Here is a tiny trained network, its code and every weight. The questions are about switching its units off for an input and a target symbol, where a switched-off unit gives its printed mean instead of its output.

import numpy as np


def w(rows, s, z=0):
    codes = np.array(rows[::2]) - 128.0
    scale = np.full(codes.shape[1], s)
    scale[-1] = z or s
    return codes * scale


def norm(h):
    return h / np.sqrt((h * h).mean(-1, keepdims=True) + 1e-5)


def f(y):
    return np.maximum(y, 0)


def softmax(a):
    e = np.exp(a - a.max(-1, keepdims=True))
    return e / e.sum(-1, keepdims=True)


def log_softmax(a):
    a = a - a.max(-1, keepdims=True)
    return a - np.log(np.exp(a).sum(-1, keepdims=True))


def net(x, mask):
    ids = ['ΓΛΞΦβεσ'.index(c) for c in x.split()]
    T = len(ids)
    res = E[ids] + P[:T]
    r = norm(res)
    for j in range(2):
        rows = slice(3 * j, 3 * j + 3)
        q, k, v = (r @ M[0][rows].T for M in (Q, K, V))
        z = softmax(np.where(np.tri(T) > 0, q @ k.T / 3**0.5, -1e9)) @ v
        o = O[0][rows]
        res = res + np.where(mask[j], z, o[:, -1]) @ o[:, :-1]
    y = f(norm(res) @ A[0][:, :-1].T + A[0][:, -1])
    res = res + np.where(mask[2:6], y, B[0][:, -1]) @ B[0][:, :-1]
    return log_softmax(norm(res)[-1] @ U[:, :-1].T + U[:, -1])


Q, K, V, O, A, B = {}, {}, {}, {}, {}, {}
E = w([
[197,64,44],'Γ',
[156,199,199],'Λ',
[178,171,190],'Ξ',
[197,66,42],'Φ',
[155,6,157],'β',
[137,211,171],'ε',
[185,177,82],'σ',
],0.017)
P = w([
[45,71,95],'0',
[62,75,112],'1',
[72,79,124],'2',
[84,85,136],'3',
[90,86,143],'4',
[100,91,153],'5',
[112,97,165],'6',
[126,109,185],'7',
[144,113,197],'8',
[160,107,206],'9',
[167,116,228],'10',
[167,101,220],'11',
[186,105,234],'12',
[175,98,253],'13',
],0.0064)
Q[0] = w([
[226,175,125],'head 0',
[61,195,91],'head 0',
[252,165,127],'head 0',
[158,109,176],'head 1',
[67,135,94],'head 1',
[236,127,161],'head 1',
],0.015)
K[0] = w([
[196,146,129],'head 0',
[77,101,118],'head 0',
[253,142,123],'head 0',
[149,94,138],'head 1',
[96,179,92],'head 1',
[218,68,220],'head 1',
],0.021)
V[0] = w([
[65,106,210],'head 0',
[203,249,131],'head 0',
[213,110,179],'head 0',
[128,66,150],'head 1',
[139,182,69],'head 1',
[48,132,162],'head 1',
],0.016)
O[0] = w([
[241,149,161,77],'head 0',
[24,119,152,247],'head 0',
[49,146,77,195],'head 0',
[197,72,149,159],'head 1',
[23,254,22,77],'head 1',
[164,169,143,112],'head 1',
],0.0097,0.015)
A[0] = w([
[134,241,188,187],'neuron 0',
[64,148,102,253],'neuron 1',
[117,149,183,131],'neuron 2',
[166,128,3,88],'neuron 3',
],0.011,0.0038)
B[0] = w([
[254,95,39,188],'neuron 0',
[107,218,180,253],'neuron 1',
[157,109,48,195],'neuron 2',
[160,132,34,147],'neuron 3',
],0.0078,0.0063)
U = w([
[189,109,21,187],'Γ',
[241,193,101,254],'Λ',
[177,158,203,76],'Ξ',
[187,112,22,146],'Φ',
[255,11,147,117],'β',
[191,211,78,158],'ε',
[30,147,99,67],'σ',
],0.0081,0.0044)

Each question gives the input, a string of symbols that net reads in full, and the target symbol t.
The units are the heads (3 rows each of Q, K, V and O) and the neurons (one row each of A and B). Each row of codes is followed by its name. A weight is (code - 128) times the scale printed after its matrix; where a second scale follows, it is the last column's (O, A, B and U).
mask holds one flag per unit, heads first, then neurons. A switched-off unit (its flag False) gives its mean, the last column of its rows in O or B, instead of its output. The means were averaged over made-up inputs and are rounded, as every weight is.
A unit's drop is (log p(t) with every unit on - log p(t) with that unit switched off) / (log p(t) with every unit on - log p(t) with every unit switched off).
The circuit of an input: a set's keep is (log p(t) with only the set's units on - log p(t) with every unit switched off) / (log p(t) with every unit on - log p(t) with every unit switched off). Starting from all 6 units, units are removed one at a time, each time the one whose removal leaves the highest keep (on an exact tie, the one counted first), for as long as the keep stays at least 0.8.
circuit, biggest first: the units of the circuit, biggest drop first
most important unit: the unit with the biggest drop
which heads matter: for each layer, one digit per head in row order, 1 if its drop is at least 0.15 and else 0, layers parted by /
drop when u is switched off: that unit's drop, to one decimal
input ε Λ Λ Λ β Φ Λ Ξ Ξ Λ ε, target β: most important unit -> head 0
input ε ε Λ Ξ Γ ε Λ Φ ε, target Λ: circuit, biggest first -> [head 0; neuron 0]
input Γ Λ σ Γ, target σ: which heads matter -> 01
input Λ β ε Γ Ξ Ξ Λ ε Λ, target β: which heads matter -> 11
input Λ Λ Ξ Φ Γ Λ Λ Ξ σ Λ Γ Γ σ Ξ, target σ: which heads matter -> 10
input Φ β ε β Γ Λ Λ Γ Λ, target β: which heads matter -> 00
input Γ Λ Ξ Ξ Ξ Λ σ Λ σ Λ Λ Γ, target σ: which heads matter -> 10
input ε Λ Λ Ξ Λ, target Λ: which heads matter -> 11
input Φ Γ σ σ Ξ Φ Λ Ξ Γ Λ σ Λ Φ, target σ: drop when head 0 is switched off -> 0.2
input Φ Ξ σ Ξ Γ ε σ Λ Λ Ξ σ Λ Ξ, target σ: drop when head 0 is switched off -> 0.6
input β Ξ Λ Ξ ε, target Λ: drop when head 1 is switched off -> 0.0
input Ξ Φ Λ Γ ε, target ε: drop when head 0 is switched off -> 0.6
